Each row was made from one small tree. The marks that hang from a mark follow it in brackets, in the order of their numbers. Every link used is in the known rows. Write each row's tree.
Each row is shifted at random along 4 fixed directions that mean nothing.
Known rows:
Z863[Z42[Z622 Z649]]: [-120 -202 -175 -124   86 -156   18 -102   58    3  194  -22 -112   14
 -171  236  173  138   -4  -95   68  209 -259    3  -29 -106  -28   99
  190  -39   21   46  359  174  116    2  128  125    4    4   28 -117
   -8  105 -146   43  -68  -74    2  -46 -143   16  273 -218  -12]
Z42[Z69[Z291[Z142 Z146 Z913]] Z451[Z649[Z836]]]: [-103  210 -287   58  -21  127  -92  290   32 -361  200  -16  -70   -7
 -108  386   81   11  -42   53  -80  115  -76  -26 -147  -46  -99   30
 -172   72  105 -151  -75  329    2  -85   60 -158 -194  -42   78  -85
  245   45 -258   56  100   -4  -38  -40  240 -161   96 -137  111]
Z291[Z146[Z69] Z913[Z294]]: [ -59  154  -19  -35   13    0  -12 -132  238  119 -173  -28  168   39
   19  -23  -57   -8   25  178  114 -199   76  -56   72   75  -49  114
  -45   74 -127   92  156   90 -109  -91   98 -147  -24 -136   40  -82
  -64  102  -11   -9 -125  -19  -37  -64 -186   17   22  129   -4]
Z42[Z451[Z69] Z649[Z142 Z836[Z622 Z898]]]: [  48  -52  127   12   43  -25  -26 -168    8   -5   59  142  111   30
    8 -106  -51    3  -18  -89 -165    8    6   17  -38   -1  168  -69
  111   17  -83  -58  -56  -90   85   61   45  107   53   23  -15  129
 -220  -51  -49  107   18   45  114   63   22   91  -83  -36   -5]
Z451[Z42[Z69 Z622[Z146]]]: [-191  -29  -21 -114  191 -236   43 -209  213   14  176   16  -44   89
 -157   65   87  198  -95  131  216  224  -83  -73   41  -39   24  178
  186  -91 -194  218  270  166   67  -20  127  138  -72   37   50 -142
  -27  158  -54   77 -211  105  -19 -176 -276   14  137 -111    0]
Z146[Z69[Z291[Z142[Z451 Z898] Z913]]]: [  18  240   15   11 -221  -45   77  -97  -35  148  -64   69   36  -94
   88 -119  -30 -180  135  -85    0 -118 -113   42  -17  136   75  -43
 -129   32  131   94  -33 -251  -75   73 -111  -75  187 -138   16   40
 -122 -155   89 -140    2 -166  -22   76  123    3  -89  266  -20]
Z913[Z291[Z142 Z146[Z69]] Z294 Z649[Z836]]: [ -40  142   -3  124  227   90  -73  152   91 -117 -402  -13  126   82
  -42 -125  -53  -73 -176  422  105 -235  400  -16  143   65  -21  229
 -186   83 -134   -1   52  148 -107   -3  -24 -186 -124  213  103  -95
  -69  112   78   81   14  189  -33   73 -143 -118  -58  139   61]
Z913[Z291[Z42[Z69] Z142 Z146] Z294 Z649]: [ -59  111 -158  -58  -89 -136  -83  213  108   90  189 -205   46   -8
 -106  184   84   64 -123   20   61  -43 -108   45   -5  108 -280  207
 -141   26   16  138  147   17  102   -1  113  -50  -29    5  -14  -85
  122   18   80  -53    9  -50 -161  -19 -171  -42  197  122  -84]
Z142[Z451[Z649] Z898[Z294[Z291] Z836]]: [  39  113  158   11  223  -70   -2 -114   62   56 -237   75  163   86
   22 -156 -127  -62   43  344  397   14  167 -181  184   32  115   79
  270  -67  -41  -92  179  -80 -190  -14  -18   95  -28   85  146  -45
 -239   78  247  -14   28   49  159  -44 -185  -76 -147 -133  110]
Z142[Z451[Z649[Z42]]]: [  41  132   14  -48   -8 -220   89 -185  -33  347   87  129   74 -102
  -28 -180 -129   78  107  -32   90  -75 -148   59   95  189   71  -35
  119 -154  108  173  141 -193   52    6  -96  218  210  -82  -67  -12
 -247 -120  203  -80  -14 -138  -92   59 -136    2   16  154  -90]
Z863[Z451[Z42[Z69[Z291[Z142 Z146]]] Z649[Z836]]]: [  82   24  245   88  362  132   -7  215  -54  -73 -317  185  162   54
   -6 -416 -145 -107  -62  355  194 -218  445   19  193   46  134   73
 -135    4 -141   39  -28  -60   -8   -4 -186 -127  -36  272  -12  107
 -142    8  186   87   94  290   14   81  -65  -38 -341   89   70]
Z649[Z142[Z898[Z836]]]: [ -96   94  244  -98  141  -89  -18 -278  144  237 -318 -143  132   94
   37 -184 -132  129   49  298  224  -54  106 -227  209  -62   34  115
  269  -58 -252   46  165  -92   30   59  196  100  -91    0   65  -35
  -66  146  155   26   33  -42   63  -25 -337  147    1 -161   26]
Z898[Z291[Z142 Z146 Z913] Z294]: [-116   60  -12  109  209  184   16  160  148 -271 -285  -14  -30  134
   35  101  -34 -131   71  360  278 -106  300 -149  125    9  -15  101
   -4  199  -86  -17   32  240 -255 -138   45 -211 -206   74  177 -128
  153  134    0   50 -223  156 -122 -136   24 -171  -71  -92  186]
Z69[Z291[Z42 Z142 Z146 Z913]]: [  45  -77    8  -98  -21  150  -55  165  102   34 -102 -198   43   -3
   22   86  -65   31   84   50   56 -188   30  -63   83  -79 -236   81
 -153  110 -122   27  -46   28   53    6  124 -302  -78  -18  -53   32
  207   88  -51  -20  -41  -74  -61   -8  -53  123  -17  -89  -27]
Z69[Z291[Z146 Z913[Z649[Z836]]]]: [  87  -96  -33   17   26  383 -151  108  -41 -178 -181 -174   90    0
   11   77 -107   22  -66   97 -182  -63  156  -49   26 -156 -170  -38
 -222  156  -65 -291 -123  207   14   58   80 -299 -141   46  -56   70
  166   99 -149   59  107   46   98   77   62   82  -57 -133   31]
Z863[Z42 Z451[Z649[Z142[Z898] Z836[Z622]]]]: [  84 -237  308   -8  323   46    1 -104 -106   18 -386   73   87   73
   45 -321 -131    9   -9   45   64  -88  193  -29  172 -122  138   26
   34   -6 -148  -37   93 -108  126  130  -23   31  -11  187  -34  193
 -251   36   88   82   44   56  127  171 -147  156 -205 -216   21]
Z142[Z451[Z649] Z898[Z291[Z42] Z836[Z622]]]: [  24 -197  -22   82  120   40   47  -33 -141 -253   35  202  -63   17
   10  206   61  -54   92  -39  246  141   39  -27  -18  -83   51  -54
   29  -80  127  -94   79  112  -29  138 -113   93   -7   41   99   -1
   84  -24   -8   22  -91   59   40   43  124 -119  -84 -187  121]
Z291[Z42 Z142[Z451] Z146 Z913]: [-120  -89 -228   47   40   88   -1  -48  118 -197    4   -3  -80  -59
  -41  293   18   -4   77   47  198  -61   45  -34   -2  -91 -216   40
 -134   43   20  -19  -70  263  -35  -93  144 -187 -156   80   77  -73
  287   87 -215   -7 -104 -122 -133   42   98  -65   19 -189  107]
Z863[Z451[Z69 Z649]]: [ -76 -158 -318  114   -7  141   -5  -54 -180 -253  283  131 -120 -102
  -27  297  120  -40  -80 -192 -181  250  -56  106 -216   18   74 -231
  -69  -20  220 -225  -77  290 -101  -40 -142  189   20  -15   39 -105
  125  -96 -239    9   59   12   41   55  310 -156   36  -80   29]
Z622[Z146 Z294[Z142] Z451[Z42 Z69]]: [ -61  195   27  -84   72 -204  -20 -169  125  140  120  -91 -129  -29
  -49  -27  -72  153 -100  130   64   36  -22  -62   27   58  -16   62
  160 -118 -129  186  -28  -93  -67 -133   65  124  -49   29  -10 -128
 -119   66   33  -41   59  -11   94 -135 -155    4   37  -94  -57]
Z863[Z42 Z451[Z69 Z649[Z836]]]: [ -79  -43  -81 -141  113 -168  -67 -119   21  113  183 -119   26   -9
 -182  231   20  312   36  -67   -8  176 -235  -61  -19  -80  -39   81
  194 -135   34  -41  135  107  194   29  163  157  -65  -64  -28  -83
   22   90  -72   43  184 -148  134  -22 -150  102  182 -293  -85]
Z142[Z451 Z898[Z291]]: [-113 -245 -229  -24  -83   97  -55 -225  -26 -198  137 -167  -11   69
  -20  441   61   24   -8  -55  100  266  -53 -145  -96 -235  -85  -64
  177   27   19 -363   46  329 -121  114  199   -8 -161   41  140 -134
  212  144 -254  -20   97  -79  154   -8   53    9  110 -463   97]
Z898[Z291[Z146] Z294]: [  61 -148  107 -120 -110  171 -127   41   69  172    7 -285  200   89
   97   72 -102   74   37  -13  -24   37   22 -109   -6  -99 -113  -63
  168  147 -123 -179 -213  -46  -21    3  276  -90  -82 -114 -106    5
  126   82   -7  -23   31  -60  116 -100 -112  167   43 -220  -95]
Z649[Z142 Z836[Z898[Z291[Z42[Z622] Z913]]]]: [  20  197   94   -6 -103 -195  118  127  -48   59    7  -23 -156   19
  -37   31   50   51  280  -98   -5 -100 -243  -33   52  115   43   84
   13   -2  124  202   69 -142  165   87 -114   58  101 -228   12   51
   98  -78  215   -9 -172  -94 -257 -108   42   -9   88  221   26]
Z451[Z42[Z69[Z291]] Z649[Z142[Z898] Z836[Z622]]]: [ -30    1   24  -89  170 -182  -31  -15  -41 -134  -20  -82  -27  131
 -135  127   82  141  -85   -2   19  142 -113  -63   21  -97   87  167
  109 -136 -157   19  226  163  121  132   53   35   -3  -46   83  -13
  -49  111  -27  104   22  102   50  -69 -146   64   52 -211   22]
Z649[Z42[Z69[Z291[Z913]]] Z142[Z898[Z294]]]: [ -27  228  -32    0  -92 -109   54   97  -54  -57  -87 -162  -16  101
   -1    3   12  -48   63  -96  -17  -30 -105  -47   24   42   57   59
   54    3  -10    7  149   69  -67  -20   13  -65   37 -117   80   33
    2    4   88  -22   16   21 -115 -100  -21    8   -7  167   60]
Z146[Z69[Z291[Z42[Z451 Z649[Z836]] Z142]]]: [  16  115  -37 -143   62 -134  -54  127  172   97   49   -5  142   76
 -167   89  -36  138   25  104   70  -89  -12  -47   55 -100   28  232
  108  -47 -124   -6  135   47  137   52  191 -171  -72   73   -6  -53
 -104  142  -87   71  184  -32  108   48 -140  103   94 -118  -25]
Z649[Z42[Z69] Z142[Z898] Z836]: [-114  223   42  -56 -132 -297   42 -111  -32  221   -7 -153   13   19
  -81  -55   20  174   89  -77  -35  -14 -219  -36   27   55   25   81
  203 -174  -46  143   83  -76  167   40  122  179   48 -141    3    9
   28  -18  149  -13   90 -156 -161  -39 -168   97  119  161  -44]
Z898[Z291[Z913] Z294[Z142]]: [ 125  227  185 -157 -250  -61  -25   74   77  481  -46 -280  103  -46
  159 -132 -161   30  220  -91 -129 -110 -251  -94   64  160  -50  -52
   94  145   90  133  -28 -436   76  -22   98   10  121 -379 -158   46
  -27 -105  297 -181  -18 -264  -41 -141 -107  158  105   89 -172]
Z451[Z42 Z69 Z649[Z142 Z836[Z622]]]: [  40 -285 -124  109  248  141  -64    7 -195 -366  -87   50  -84    4
  -21  157   70   65 -157 -164 -282  132  121  103 -133 -123  130 -125
 -108  -60  -46 -149 -184  352   69   13  -49   24  -18   72  -10   41
  133   -1 -252  168   21  179   41   64  202    7  -78 -208   22]
Z42[Z69 Z451 Z649[Z142 Z836[Z898[Z291]]]]: [ -23  148   94  -18   53  -13  -37   20   81  -72   67   18  174  164
  -65  -16  -68   -5   -4  126   16    6   97 -112   33  -54  128   57
  242   64 -104 -143  143   48   27   89  110    7 -123  105   78   30
 -108   76    9  101  158  106   97   -5  -73   32  -21 -130   86]
Z863[Z42[Z622[Z146 Z294[Z142[Z898[Z836]]]] Z649]]: [-138  318  278 -196  112 -494   48 -192  159  380  -20  -45 -128  -23
 -139 -198   58  151   36  233  419   56 -322 -130  185  114  -35  342
  378 -160  -59  528  388 -466  126  -33  106  314   58  -75   37  -70
 -294   55  396  -61 -110 -222   -9 -188 -446   11  198   63  -56]
Z649[Z42[Z69 Z451 Z622]]: [ -20   51   37 -118  -47 -279   68 -106  139  296  248   94  129   24
  -42 -148  -10  145   84 -107   12   66 -194   23   10   73  131   26
  112  -73  -22  168  248 -125  195   -6   74  176   99  -29  -91   29
 -214  -34   67  -15  -55   -1  -52  -51 -196   81  111  133  -75]
Z898[Z142[Z451] Z294[Z291[Z42]] Z836]: [  26   88 -126  120 -111   28   53  186 -144  -64 -104  -47 -119  -47
  100   61   38 -106  133  -77   66   18   36  -32  -21   -3   17 -139
   73  -33  228 -190 -201   -8 -117 -107  -69   51  -24  -83   45  -51
  187  -69   69  -72  117  -77  -59  -42  179 -131   24   -8   68]
Z913[Z291[Z42 Z146[Z69]] Z294[Z142]]: [  36  114   87 -109   19 -151  -34   67  197  316 -175 -181  190   29
   12 -134  -79   32   23  217  216 -316  102  -73  178  111 -145  261
  -23   -2 -154  207  194 -135    5   13   69 -112    6  -41    7  -89
  -76   99  227  -78  -40  -64  -51  -56 -386   65   49  140 -123]
Z622[Z146 Z451[Z42 Z69 Z649] Z836[Z898] Z863]: [-179  242   85   47  256 -203   67 -260  124 -189  202  224 -206   25
 -166   58  -12  118 -145  304  235  131   67  -62   48   66   14  123
  242 -224 -113  232  103   90 -206  -78 -110  188 -137  144  176 -176
  -53   95   -7   94  -95  170   54  -92  -40 -204  -73 -111   89]
Z622[Z146 Z836 Z863]: [-145  -59  -58   -4 -213  152  -53 -188   36  -29   69 -183 -142  -62
   41  150   25   91 -190  -59 -302  209 -100  -10 -140 -123 -217 -113
   11   16    3  -58 -317   55  -53  -76  146    8 -161  -72  -47  -69
  251   38 -230  -21   48 -142   62    8  119   47  163 -212  -75]
Z42[Z451 Z622[Z294] Z649[Z836[Z898]]]: [  21 -103  -48  -56  -50 -104  -64 -129   73  -53  148   52   -6   54
  -63   89   54   49 -109  -61  -61  145 -147  -22  -91 -117   92  -21
  187   -5  -30 -150   66   24   42  -45  151  101  -26   36   17   41
 -131   83 -144   82  120   -2  162  -21   27   38  113 -177   75]
Z142[Z451[Z69[Z291[Z146]]] Z898[Z294 Z836[Z622]]]: [  78  -22  313  -61  -42  -10  -69 -215   37  198  -70  -44  253   42
  113 -182  -98   11   90   23  150   69    7 -110   37   -9   28  -18
  114   -3 -102  -28 -217 -323  -10   57  153   34   68 -119  -41  118
 -181  -23  159  -27  -16  -17  232  -80 -157  145 -153  -28  -67]
Z146[Z69[Z291[Z913]]]: [  -5  169   40  -84   16   12   57  -90  173  125 -178    1  120   68
   17  -99  -86   -8   97  165   21 -159   49  -88  125   57   95   84
  -32   53 -103   62  270   33  -89   42  -43 -157   52 -122   55  -78
 -163   76   22  -15  -81   48   49  -50 -153   59   -2  105  -14]
Z649[Z42[Z69[Z291[Z146]] Z451] Z836[Z622]]: [-116 -347 -360  168  139  275  -41  174  -67 -707    0   37 -111  170
  -87  420  159   -8 -108    4  -65  165  255  -35 -132 -330    3  -25
 -123   17  -74 -463  -56  756 -105  -18   51 -235 -310  229  178  -70
  278  214 -501  198   45  317   68   -8  209 -143   -9 -368  241]
Z294[Z142[Z451 Z898] Z291[Z42 Z913[Z649]]]: [  13  290    6 -251 -123 -413   -2 -174  179  436  208 -203   20 -108
 -139  156  -50  163  232   11  277  -69 -472 -139  161  123 -254  293
  145 -102  100  242  441 -314  163  125  138   42  100 -160   17  -66
 -132   17  301 -214  -61 -437  -58  -52 -324   80  211  -52 -108]
Z291[Z42[Z69 Z451] Z142]: [ -78 -238 -144    2  175  105  -38   22  202 -205   16   59   98  103
  -14  112   -1    0 -107   92  115   14  279  -57    3 -193    2   -5
   -7   50 -192 -145  124  346  -20  -65  180 -136 -239  310   76  -29
  134  165 -276   94   74  166   48   64   -7   26  -51 -267  119]
Z146[Z69[Z291[Z42[Z622[Z294 Z836[Z898]]]]]]: [ 228 -356  247  -25  129  204  -38   25   75 -149 -380   86  190  182
  130 -327  -43 -128 -156   54  -64 -189  422  -17   66 -248  174  -42
 -110   63 -330 -124  -43   32  -83   89  -38 -228  -55  335   -3  198
 -109  163 -119  142  126  332  272   81  -12  202 -297  -41   67]
Z913[Z291[Z42[Z451 Z649] Z142 Z146[Z69]] Z294]: [ -43  103 -148   31  108  -96  -14  204  157  -56   47  100  117   49
 -101   87   23  -85  -84  220  285 -192  172   42   52   76  -67  265
  -73   34  -36   67  207  124  -80  -55   31 -164  -67  184   97 -127
  -96   88  -10   24  -12   89  -65   44 -125 -147   30  100   41]

Which tree is each row?
[ -66   -5  191  -93  414 -166  -43 -254  348  -36  -77  142  149   67
 -147  -77  -51  165 -147  276  195   76  134  -83  120  -81   -3  275
   21  -71 -250  311  178   -8  104  -53  204  -28 -164  333   59  -26
 -189  174  -49  119  -86   77  119   34 -226   67  -21 -289  -11]
Z291[Z42[Z622[Z836 Z863]] Z142[Z451[Z69 Z649]]]
[  56   17  210   67   74   92   25   77   38   45 -433   14  -59    5
  172 -287  -16 -167   60  275   70 -219  215  -67  141  103   24   16
  -77   46  -37  101  -62 -235 -135  -94 -172  -24   29   -9   48   11
 -135  -26  241  -61 -148   63   -5  -88  -76  -90  -98   53   29]
Z898[Z836[Z622[Z294[Z142 Z291[Z146]]]]]
[  99   82   41  -43 -211  -69  112   67  -67  314   40   81   44  -62
   57 -204   -1  -61  142 -133  -79 -190  -62  114   22  172  103  -71
  -65  -66   82  137   27 -218   -3   65 -215    9  265 -182  -78   10
 -106 -152  161  -99   -9  -34  -84   23   -6   46  -21  427 -134]
Z146[Z69[Z291[Z42]]]
[ -77 -104 -115  119 -134  242   39  -22 -172 -199  111  -17 -309  -95
   62   73   28  -76 -125 -187 -248  142   27  120 -156  -81 -131 -236
  -56   19  137 -129 -291   77 -153 -105 -104  -36  -85   56  -47   -8
  161  -82 -226  -56   58  -28   39  101  281  -96   -2 -106   -6]
Z622[Z146 Z451 Z863[Z42]]
[   0  -73  -77  215   29   89   57   63 -306 -285 -104  146 -267 -102
  -13  -79  147 -146 -147 -187 -336   86   11  248 -149   26  123 -125
 -155  -30  197    4 -196   53   27 -104 -217   17  118   38  -33   87
   64 -170  -61   51  -18   86 -159  117  348 -144   -7  166   38]
Z451[Z42[Z622[Z863] Z649[Z142 Z836]]]
[ -85  -45   -8 -201   79 -152  -36  -42  274   74  215 -112   10  125
 -150  173  -15  295  -47  176  158  186  -98 -190   78 -219 -114  241
  127  -31 -195    4  133  146  131   45  251  -23 -240  112   10 -127
  -15  283 -170   79   20   17  139 -117 -268  124  210 -357   -6]
Z69[Z291[Z42[Z451 Z622[Z146 Z836]]]]
[  -4  -32  -17 -183  145 -111  -80  -77  159   15  474    2   10   -1
 -173  232  -22  307  -90  -80   15  276 -175  -26  -85  -88  -76   79
  113  -70 -165  116   10   73  171   27  193  134  -90   59 -114  -64
  -54  101 -190   73  -62  -32  164  -59 -133  100  105 -260 -116]
Z291[Z42[Z622[Z146 Z451[Z69 Z649]]]]
[   2  154   12  -46  -84 -262   49  118   27  135   58  -38  -99   -5
  -75  -69   88   66  -72   -9 -112  -13 -201   75   14  108   -3  168
  -89  -34   91  253  130 -187  158  -31  -34  125   96   15  -29  -38
 -149  -20  122  -17   25  -33 -125  -20  -93  -12  234  157  -69]
Z913[Z291[Z42[Z622[Z294 Z836] Z649[Z142]]]]
[ -81  174  147  -97  -97 -104   41  -38  146  205  117  -19   34   40
  -25 -205   20   93  -57  110  -87  144 -114  -53   22   53   27   62
    2   18  -80  211   17 -177   83   25   -3  136   -5  -64  -52  -39
 -135   17   69   -1  -46   41   21 -130 -169   70  112  144  -92]
Z42[Z69[Z291] Z622[Z146 Z836]]
[ -49  268 -153 -222 -189 -356  -33  -76  165  460  213 -296    5   -2
 -140  201   41  200   30   38   -2   47 -443  -80   66  177 -168  221
  198  -57   81   92  383 -112   57   13  102  138  115 -291    1 -208
 -184   47  199 -139    8 -244  -50 -143 -347   24  410    9 -149]
Z913[Z294[Z291] Z649]
[ 138  -43  139  120  -60  329   -7  196  -89 -148 -310  -66   41   10
  250 -181  -88 -303   68   18   21 -224  255  -57   52   14  -19 -202
  -17  219  -38 -198 -215  -88 -275  -68 -100 -166  -30  -24   31  130
  140  -48   91  -25  -80   52  -25  -52  168  -37 -265   81   86]
Z836[Z898[Z142 Z294[Z291[Z146 Z913]]]]
[ -54  -42   54 -130   98 -191   22 -198  144  172   28  -29  -83   53
  -29   91  -53  284  128   71  112  100 -107 -117   76 -101   24   46
  206 -154 -105   32  124    8  136   19  140  116  -45 -131  -41 -100
  -14  124  -53   24  -28   12  100  -73 -213   82  134 -349   -6]
Z898[Z836[Z622[Z451[Z42]]]]
[ -53  -74 -149   32   43   95    5 -204   20 -101   20    9   67   32
  -13   69  -16  -35  -40   87    1   97  128  -68   -2  -35   70  -67
    1    9  -11 -199   53  225 -169    7  -31  -22  -24   80  122 -114
  -84   60 -136    9   80  108  145  -10   -1  -22  -26 -109   43]
Z142[Z451[Z69[Z291]]]
[  28   61   98   33  108   55  -20   74  -33  -78   86  143  152   62
  -33    5  -36  -80   27   74  235 -129  226   26   42   -9   43  113
   -8   26  -75  -30   53   25  -34  163    6 -107  -40  247   41   33
  -57    3   50   26  -32   87  -10  120  -13  -50 -158   99   40]
Z913[Z649[Z142[Z898[Z291[Z42[Z451] Z146[Z69]]]]]]
[ -79 -329  -66   82  268  157   58  -52   53 -291  -86  147 -108   62
  -27    7   44  -30 -124  147  168   76  288  -20   54 -137   20    3
  -42   37 -164  -22   60  336 -103  -37  -48  -21 -145  265   84  -57
   78  138 -176  119 -226  218  -30   -6   -7  -64  -79  -89  121]
Z291[Z42[Z622[Z146]]]
[ -99 -116  -29 -131  108 -294   75 -228   93  213  129   18  -77   20
 -107   51   49  200   89   13  183  142 -208  -44   73  -12   78  119
  162 -113   -2   97  281   10  137   13   57  183   59  -62   -9 -114
  -97   84   27  -12 -109  -32  -19  -83 -214   41  184 -165  -19]
Z863[Z451[Z42[Z622]]]
[ -24  430  132  -46   31 -176   26    5  126  246  -71   44   77  -57
 -122 -116  -83  147  169  113   58 -293  -74   35  135  183  -47  236
  -93  -63  -27  341   60 -159  192   25   44  -68   77 -129  -63    9
  -67  -35  203    0 -132 -158 -222   35 -166   31   46  360  -86]
Z291[Z42 Z146[Z69] Z913[Z649[Z142 Z836]]]
[  44  -87    8  -72   57   14  -49   92  105  -81   14  -91  102   58
  -73  186    2  -45   76   98  332  -82  -24  -93   82  -59 -198  180
  134   57  -93  -49  212   77 -102  -35  162 -199  -68   40   80    7
   62  140   48  -10 -128  -62    0  -83 -127    2  -53  -89   65]
Z142[Z898[Z294[Z291[Z42[Z649] Z146 Z913]]]]
[  56 -421  241   32  106  258   14 -309   73 -128 -329   82   48   95
  189 -230  -77 -161 -128   23  -89  -63  284  -31   71 -124   53 -153
   22   99 -245  -91   24  -11 -170   40  -27 -115  -12  112   46  143
  -95   46  -89   62 -195  182  158   83   -4  107 -214 -200   42]
Z836[Z622[Z863] Z898]
